Below are the code and all the weights of a small trained network. Each question names an input and a target symbol and asks about switching units off, where a switched-off unit gives its printed mean instead of its output.

import numpy as np


def w(rows, s, z=0):
    codes = np.array(rows[::2]) - 128.0
    scale = np.full(codes.shape[1], s)
    scale[-1] = z or s
    return codes * scale


def f(y):
    return np.maximum(y, 0)


def softmax(a):
    e = np.exp(a - a.max(-1, keepdims=True))
    return e / e.sum(-1, keepdims=True)


def log_softmax(a):
    a = a - a.max(-1, keepdims=True)
    return a - np.log(np.exp(a).sum(-1, keepdims=True))


def net(x, mask):
    ids = ['αβζημξσφψ'.index(c) for c in x.split()]
    T = len(ids)
    res = E[ids] + P[:T]
    r = res
    for j in range(2):
        rows = slice(3 * j, 3 * j + 3)
        q, k, v = (r @ M[0][rows].T for M in (Q, K, V))
        z = softmax(np.where(np.tri(T) > 0, q @ k.T / 3**0.5, -1e9)) @ v
        o = O[0][rows]
        res = res + np.where(mask[j], z, o[:, -1]) @ o[:, :-1]
    y = f(res @ A[0][:, :-1].T + A[0][:, -1])
    res = res + np.where(mask[2:6], y, B[0][:, -1]) @ B[0][:, :-1]
    return log_softmax(res[-1] @ U[:, :-1].T + U[:, -1])


Q, K, V, O, A, B = {}, {}, {}, {}, {}, {}
E = w([
[124,61,161,83,54],'α',
[245,62,249,159,180],'β',
[154,229,99,79,80],'ζ',
[97,14,88,103,121],'η',
[72,88,116,206,87],'μ',
[66,66,151,155,56],'ξ',
[92,173,126,40,224],'σ',
[60,136,196,222,191],'φ',
[179,166,95,171,160],'ψ',
],0.016)
P = w([
[245,234,125,242,73],'0',
[93,121,160,123,141],'1',
[76,113,185,116,174],'2',
[73,113,209,110,207],'3',
[56,113,227,110,221],'4',
[47,91,253,101,234],'5',
[38,81,237,99,233],'6',
],0.005)
Q[0] = w([
[168,185,106,49,80],'head 1',
[57,117,106,124,2],'head 1',
[177,150,65,133,174],'head 1',
[131,245,62,116,196],'head 2',
[96,90,163,190,136],'head 2',
[28,61,157,117,146],'head 2',
],0.011)
K[0] = w([
[170,128,106,72,87],'head 1',
[14,77,131,25,217],'head 1',
[190,89,71,170,15],'head 1',
[146,211,12,102,70],'head 2',
[110,90,242,174,179],'head 2',
[73,150,224,133,223],'head 2',
],0.011)
V[0] = w([
[60,142,63,167,167],'head 1',
[141,213,142,68,169],'head 1',
[203,134,72,183,130],'head 1',
[180,113,113,171,121],'head 2',
[152,152,197,126,194],'head 2',
[212,2,81,107,114],'head 2',
],0.0095)
O[0] = w([
[86,168,230,102,241,179],'head 1',
[218,100,57,235,188,75],'head 1',
[33,76,235,169,74,89],'head 1',
[91,125,71,131,184,136],'head 2',
[57,150,6,101,14,253],'head 2',
[59,153,117,2,231,15],'head 2',
],0.0071,0.0049)
A[0] = w([
[119,69,146,163,179,179],'neuron 1',
[197,108,180,143,250,184],'neuron 2',
[159,183,139,167,158,249],'neuron 3',
[190,91,144,77,132,20],'neuron 4',
],0.013,0.0016)
B[0] = w([
[144,205,64,236,249,220],'neuron 1',
[206,2,74,24,103,186],'neuron 2',
[70,185,185,33,110,253],'neuron 3',
[223,253,91,110,178,155],'neuron 4',
],0.0095,0.0046)
U = w([
[121,59,254,94,122,138],'α',
[141,139,137,103,200,140],'β',
[185,211,126,97,115,197],'ζ',
[136,123,140,128,138,48],'η',
[94,167,179,195,206,143],'μ',
[133,32,138,171,63,173],'ξ',
[83,146,74,115,131,3],'σ',
[144,106,140,120,139,144],'φ',
[176,119,70,183,179,147],'ψ',
],0.0098,0.003)

Each question gives the input, a string of symbols that net reads in full, and the target symbol t.
The units are the heads (3 rows each of Q, K, V and O) and the neurons (one row each of A and B). Each row of codes is followed by its name. A weight is (code - 128) times the scale printed after its matrix; where a second scale follows, it is the last column's (O, A, B and U).
mask holds one flag per unit, heads first, then neurons. A switched-off unit (its flag False) gives its mean, the last column of its rows in O or B, instead of its output. The means were averaged over made-up inputs and are rounded, as every weight is.
A unit's drop is (log p(t) with every unit on - log p(t) with that unit switched off) / (log p(t) with every unit on - log p(t) with every unit switched off).
The circuit of an input: a set's keep is (log p(t) with only the set's units on - log p(t) with every unit switched off) / (log p(t) with every unit on - log p(t) with every unit switched off). Starting from all 6 units, units are removed one at a time, each time the one whose removal leaves the highest keep (on an exact tie, the one counted first), for as long as the keep stays at least 0.8.
units of the circuit, in order: the units of the circuit, biggest drop first
k most important neurons: the k neurons with the biggest drops, biggest first
heads that matter: for each layer, one digit per head in row order, 1 if its drop is at least 0.15 and else 0, layers parted by /
drop of u: that unit's drop, to one decimal
input ζ ζ σ ξ, target ψ: heads that matter -> 10
input ζ σ μ σ ζ μ, target ψ: 2 most important neurons -> (neuron 1; neuron 2)
input ζ η ζ μ η ζ β, target ψ: most important neuron -> (neuron 1)
input ζ ξ η μ σ, target ψ: units of the circuit, in order -> (head 1; neuron 1; head 2)
input φ μ β η μ β, target β: heads that matter -> 00
input ζ φ α β μ ψ, target ψ: units of the circuit, in order -> (head 1; neuron 1)
input η β η ζ η, target σ: heads that matter -> 01
input μ ζ μ ξ α, target ζ: units of the circuit, in order -> (neuron 4; head 1)
input μ μ φ ζ ψ σ, target α: units of the circuit, in order -> (head 1; neuron 1)
input ζ μ ξ η, target β: units of the circuit, in order -> (head 2; neuron 4)
input μ μ ψ ζ η μ, target μ: heads that matter -> 01
input β ζ μ ξ μ φ η, target ξ: 2 most important neurons -> (neuron 1; neuron 3)
input σ β α, target σ: heads that matter -> 01
input μ φ ψ ψ φ β η, target σ: heads that matter -> 11
input ζ β α ψ ψ σ, target ψ: heads that matter -> 10
input μ σ α ξ η, target ψ: heads that matter -> 10
input ζ ζ ψ, target ψ: units of the circuit, in order -> (head 1)
input μ φ σ α, target ψ: drop of neuron 4 -> 0.1
input ξ ζ σ η, target ψ: drop of head 1 -> 1.3
input μ μ β ζ ξ, target σ: drop of head 2 -> 1.0
